[144  97 112 159  98 106 154 129  75 142  64 133] = J153
[167 198  92  85 103  98 139 114  74 126  96 153] = J214
[112 153 151 132 144 151 160 155 138 118 106 112] = J952
[117 142 144 143 131 141 167 154 118 126  83 114] = J543
[167  65  92 134 103  98 139 114  74 126  96 153] = J52
[112 153 150 132 143 151 160 156 138 118 106 112] = J855
[170  62  90  85 105  98 138 113  75 123 100 156] = J987
[178  51  84 147 110  97 133 108  77 114 115 164] = J446
loc: [84]
J446, 3
loc: [113]
J987, 8
loc: [108]
J446, 8

[161 113 134  94] -> J99
[179 134 153  95] -> J469
[137 121 146 162] -> J366
[118 119 134 188] -> J798
[121 130  90 108] -> J782
[ 67 143 151 126] -> J904
[154 131 132  97] -> J759
[193 120 116 122] -> J546
[128 114 122  58] -> J311
[147 132 139 214] -> J932
[121 130 156 136] -> J581
[116 118  97 197] -> J290
step +1: [118 119 134]
[119 120 135]
loc: [120]
J546, 2
loc: [114]
J311, 2
loc: [151]
J904, 3
step -1: [118  97]
[117  96]
step +1: [128 114 122]
[129 115 123]
step +1: [116 118]
[117 119]

[159 118  97  97  89 142 140 177 171 151 139 140] -> J913
[ 88 120 148 148 134 133 181  47  67 108 163 181] -> J183
[ 97 117 146 146 150 138 148  82  79 113 141 148] -> J573
[128  87  72  72  71 117  80 159 141 122  98  80] -> J808
[ 93  92 111 111 104 137 148  92  88 109 146 148] -> J977
step -1: [87 72 72]
[86 71 71]
step -1: [97 97]
[96 96]
loc: [134]
J183, 5
loc: [137]
J977, 6
step -1: [150]
[149]

[152 122 178 171 222 175] = J919
[128  96 155 120 100 175] = J56
[123 128 168 120 181 171] = J106
[139 172 142 100  90 167] = J104
[145 129 122  99 209 145] = J47
[152 151 178 171 166 175] = J77
[ 82 199 119 141 217 169] = J931
step -1: [120]
[119]
step +1: [120 181]
[121 182]
loc: [96]
J56, 2
loc: [167]
J104, 6
step -1: [222]
[221]

[137 174 124 157 171  90 183 177 130 194 176  74  71  68  85  63  73 109
 169  89 131 154 113  94 108 174]  J472
[130  91  86 135  83 176 172 193 188 183 176  92  91 161  90 173 161 174
 189 165 101  97 160 119  98  89]  J295
[ 65  70  88  66  76 196 165 176 187 144 109 121 103 166  78 171 184 187
 137 182 164  67 157 183 169  60]  J518
[160 133 167 135 127 147 162 131 151 180 111 179 184  63 146  68  95  83
  82  73 166 132 113 153 164 154]  J689
[ 99 108 140 101 107 100  89 169  93 130 129 143 154  92 172  61 174 183
 177 161 135  72 191 188 180  78]  J683
[ 98  96 156  77 106  77 106 130  81  76  66 139 156  74 128  70 179 168
  65 152 151 100  81 190 180 142]  J249
[ 65  64 123  69  78 180 166 171 156 100  58 150 121 153  71 162 196 157
  70 181 193  78  66 198 185  77]  J36
[167 126 113 140 123 159 182 154 177 172 117 160 154  96 106 127  83  89
  94 101 136 145  76  85 100 151]  J690
[138 107  76 151 107 173 136 168 172 158 159  94 101 169 100 156  99 140
 174 141  78 105 139  94  84  84]  J174
[ 69 142 152  97 109 112 124 171  99 128 159 107 104 147 125  76 173 183
 187 170 164  73 187 186 170  81]  J382
[ 90 152 121 152 158 166 159 138 162 131 176  83  71 190 102 189 148 157
 147 171 110 162 138 114  76 126]  J838
step +1: [171 110 162]
[172 111 163]
step +1: [174]
[175]
loc: [132]
J689, 22
loc: [143]
J683, 12

